Below is a small trained network, with its code and all its weights. Each question gives an input and a target symbol and asks what happens when units are switched off, that is, made to give their printed mean instead of their output.

import numpy as np


def w(rows, s, z=0):
    codes = np.array(rows[::2]) - 128.0
    scale = np.full(codes.shape[1], s)
    scale[-1] = z or s
    return codes * scale


def norm(h):
    return h / np.sqrt((h * h).mean(-1, keepdims=True) + 1e-5)


def f(y):
    return y / 2 * (1 + np.tanh(0.7978845608 * (y + 0.044715 * y**3)))


def softmax(a):
    e = np.exp(a - a.max(-1, keepdims=True))
    return e / e.sum(-1, keepdims=True)


def log_softmax(a):
    a = a - a.max(-1, keepdims=True)
    return a - np.log(np.exp(a).sum(-1, keepdims=True))


def net(x, mask):
    ids = ['αβγδεζηθλμξπστφψ'.index(c) for c in x.split()]
    T = len(ids)
    res = E[ids] + P[:T]
    u = 0
    for l in range(2):
        r = norm(res)
        for j in range(3):
            rows = slice(2 * j, 2 * j + 2)
            q, k, v = (r @ M[l][rows].T for M in (Q, K, V))
            z = softmax(np.where(np.tri(T) > 0, q @ k.T / 2**0.5, -1e9)) @ v
            o = O[l][rows]
            res = res + np.where(mask[u + j], z, o[:, -1]) @ o[:, :-1]
        u += 3
        y = f(norm(res) @ A[l][:, :-1].T + A[l][:, -1])
        res = res + np.where(mask[u : u + 8], y, B[l][:, -1]) @ B[l][:, :-1]
        u += 8
    return log_softmax(norm(res)[-1] @ U[:, :-1].T + U[:, -1])


Q, K, V, O, A, B = {}, {}, {}, {}, {}, {}
E = w([
[85,131,159],'α',
[170,197,149],'β',
[91,132,162],'γ',
[87,127,161],'δ',
[171,200,145],'ε',
[84,145,149],'ζ',
[175,192,137],'η',
[64,126,139],'θ',
[170,207,152],'λ',
[67,132,129],'μ',
[204,95,169],'ξ',
[69,64,59],'π',
[91,73,103],'σ',
[154,159,72],'τ',
[132,139,251],'φ',
[116,101,81],'ψ',
],0.022)
P = w([
[3,129,120],'0',
[12,140,105],'1',
[37,135,98],'2',
[58,140,107],'3',
[74,141,105],'4',
[84,135,105],'5',
[98,136,107],'6',
[109,127,102],'7',
[119,126,99],'8',
[137,129,99],'9',
[132,123,104],'10',
[117,122,102],'11',
],0.0071)
Q[0] = w([
[112,179,166],'0.h1',
[85,255,203],'0.h1',
[87,164,107],'0.h2',
[177,144,83],'0.h2',
[124,106,138],'0.h3',
[86,139,54],'0.h3',
],0.02)
K[0] = w([
[159,109,122],'0.h1',
[249,31,126],'0.h1',
[102,130,93],'0.h2',
[179,73,158],'0.h2',
[105,119,97],'0.h3',
[197,55,138],'0.h3',
],0.017)
V[0] = w([
[160,86,184],'0.h1',
[75,93,42],'0.h1',
[222,55,120],'0.h2',
[145,16,134],'0.h2',
[106,102,5],'0.h3',
[199,96,118],'0.h3',
],0.011)
O[0] = w([
[104,98,159,108],'0.h1',
[204,62,89,139],'0.h1',
[234,112,136,2],'0.h2',
[164,97,60,75],'0.h2',
[147,2,104,126],'0.h3',
[159,116,62,53],'0.h3',
],0.0078,0.0074)
A[0] = w([
[125,137,121,114],'0.n1',
[117,87,247,106],'0.n2',
[15,98,118,40],'0.n3',
[215,201,140,25],'0.n4',
[69,65,120,20],'0.n5',
[23,131,2,141],'0.n6',
[197,57,135,142],'0.n7',
[186,179,174,248],'0.n8',
],0.0079,0.0017)
B[0] = w([
[134,135,132,129],'0.n1',
[22,41,85,170],'0.n2',
[184,71,97,246],'0.n3',
[241,150,128,145],'0.n4',
[121,137,136,167],'0.n5',
[12,56,110,254],'0.n6',
[103,41,147,123],'0.n7',
[169,62,173,166],'0.n8',
],0.011,0.0047)
Q[1] = w([
[56,52,171],'1.h1',
[161,42,194],'1.h1',
[124,6,173],'1.h2',
[110,111,208],'1.h2',
[120,90,115],'1.h3',
[155,82,142],'1.h3',
],0.018)
K[1] = w([
[40,46,154],'1.h1',
[156,3,149],'1.h1',
[170,72,210],'1.h2',
[176,103,81],'1.h2',
[127,140,77],'1.h3',
[183,133,74],'1.h3',
],0.017)
V[1] = w([
[139,205,146],'1.h1',
[131,107,212],'1.h1',
[165,78,148],'1.h2',
[124,188,5],'1.h2',
[138,103,246],'1.h3',
[115,188,81],'1.h3',
],0.017)
O[1] = w([
[91,78,94,25],'1.h1',
[124,166,75,164],'1.h1',
[50,104,127,79],'1.h2',
[162,185,97,3],'1.h2',
[147,84,251,153],'1.h3',
[125,112,10,114],'1.h3',
],0.015,0.0034)
A[1] = w([
[135,145,24,2],'1.n1',
[216,60,129,190],'1.n2',
[116,152,140,57],'1.n3',
[64,101,210,177],'1.n4',
[30,165,49,26],'1.n5',
[82,72,9,206],'1.n6',
[120,148,170,79],'1.n7',
[88,214,215,113],'1.n8',
],0.011,0.0013)
B[1] = w([
[155,75,124,142],'1.n1',
[145,14,124,141],'1.n2',
[111,169,101,131],'1.n3',
[211,51,86,254],'1.n4',
[114,80,19,228],'1.n5',
[247,238,236,220],'1.n6',
[135,177,117,143],'1.n7',
[104,242,151,213],'1.n8',
],0.013,0.0073)
U = w([
[38,103,161,2],'α',
[113,160,170,42],'β',
[71,139,255,214],'γ',
[51,77,208,92],'δ',
[126,188,174,22],'ε',
[73,186,124,100],'ζ',
[205,95,169,191],'η',
[61,141,91,46],'θ',
[98,211,132,127],'λ',
[78,206,97,130],'μ',
[155,3,216,67],'ξ',
[93,128,36,144],'π',
[77,107,68,154],'σ',
[197,53,94,117],'τ',
[49,109,167,140],'φ',
[210,182,5,184],'ψ',
],0.012,0.0035)

Each question gives the input, a string of symbols that net reads in full, and the target symbol t.
The units are the heads (2 rows each of Q, K, V and O) and the neurons (one row each of A and B). Each row of codes is followed by its name. A weight is (code - 128) times the scale printed after its matrix; where a second scale follows, it is the last column's (O, A, B and U).
mask holds one flag per unit, layer by layer, with each layer's heads first. A switched-off unit (its flag False) gives its mean, the last column of its rows in O or B, instead of its output. The means were averaged over made-up inputs and are rounded, as every weight is.
A unit's drop is (log p(t) with every unit on - log p(t) with that unit switched off) / (log p(t) with every unit on - log p(t) with every unit switched off).
The circuit of an input: a set's keep is (log p(t) with only the set's units on - log p(t) with every unit switched off) / (log p(t) with every unit on - log p(t) with every unit switched off). Starting from the 12 units with the biggest drops (on a tie, the unit counted first), units are removed one at a time, each time the one whose removal leaves the highest keep (on an exact tie, the one counted first), for as long as the keep stays at least 0.8.
circuit, biggest first: the units of the circuit, biggest drop first
unit that matters most: the unit with the biggest drop
top k neurons: the k neurons with the biggest drops, biggest first
top k neurons in layer l: the k neurons of layer l with the biggest drops, biggest first
heads that matter: for each layer, one digit per head in row order, 1 if its drop is at least 0.15 and else 0, layers parted by /
input π α φ β ψ σ η π, target ξ: circuit, biggest first -> (1.n6 1.h2)
input σ μ η δ γ π δ, target τ: top 3 neurons -> (1.n4 0.n3 0.n2)
input τ τ σ, target ψ: heads that matter -> 100 / 011
input η η τ β, target ψ: unit that matters most -> 0.h1
input η η ψ ζ ε ξ ψ, target ψ: heads that matter -> 001 / 000
input ζ η ζ δ ψ, target η: heads that matter -> 001 / 000
input β ζ δ τ ε, target ψ: heads that matter -> 100 / 101
input δ τ δ, target ψ: top 3 neurons -> (0.n8 1.n6 1.n5)
input π ε η, target τ: heads that matter -> 100 / 100
input ε η σ, target ξ: top 2 neurons -> (1.n6 0.n3)
input τ θ μ δ ζ λ π η β σ β, target ξ: top 2 neurons -> (1.n2 0.n8)
input π δ θ β ψ δ δ η τ η μ, target ψ: circuit, biggest first -> (1.h3 1.n6)
input τ η τ λ, target ψ: top 2 neurons in layer 1 -> (1.n4 1.n6)
input π γ δ γ τ τ β, target ψ: heads that matter -> 110 / 110
input ζ δ η α π δ, target τ: unit that matters most -> 0.h1
input τ η δ ψ θ, target η: top 3 neurons -> (1.n6 0.n3 0.n6)
input λ δ λ σ γ, target ξ: top 3 neurons -> (1.n4 1.n5 1.n6)
input τ ε π, target ψ: top 3 neurons -> (1.n6 1.n5 0.n3)
input δ η ε δ σ δ, target ξ: top 2 neurons -> (1.n4 1.n5)
input σ λ ε, target ξ: top 2 neurons in layer 1 -> (1.n5 1.n2)
input ε η τ μ, target ψ: circuit, biggest first -> (1.n6 1.h3)
input δ τ θ δ, target ψ: top neuron in layer 0 -> (0.n8)
input γ ε ζ ε τ λ, target ψ: heads that matter -> 100 / 101
input θ δ α π φ β, target γ: heads that matter -> 001 / 001
input η λ λ β μ π β, target τ: circuit, biggest first -> (0.h1 1.h1)
input ζ β τ π, target ψ: top 2 neurons in layer 0 -> (0.n8 0.n2)
input θ τ γ γ τ γ θ, target ψ: unit that matters most -> 1.h3
input δ δ π, target τ: top 3 neurons in layer 0 -> (0.n8 0.n6 0.n2)
input μ β τ ε ξ τ ψ σ ζ π ψ, target ψ: heads that matter -> 001 / 001
input τ η λ γ α ζ π, target τ: top 4 neurons -> (1.n6 0.n6 1.n8 1.n5)
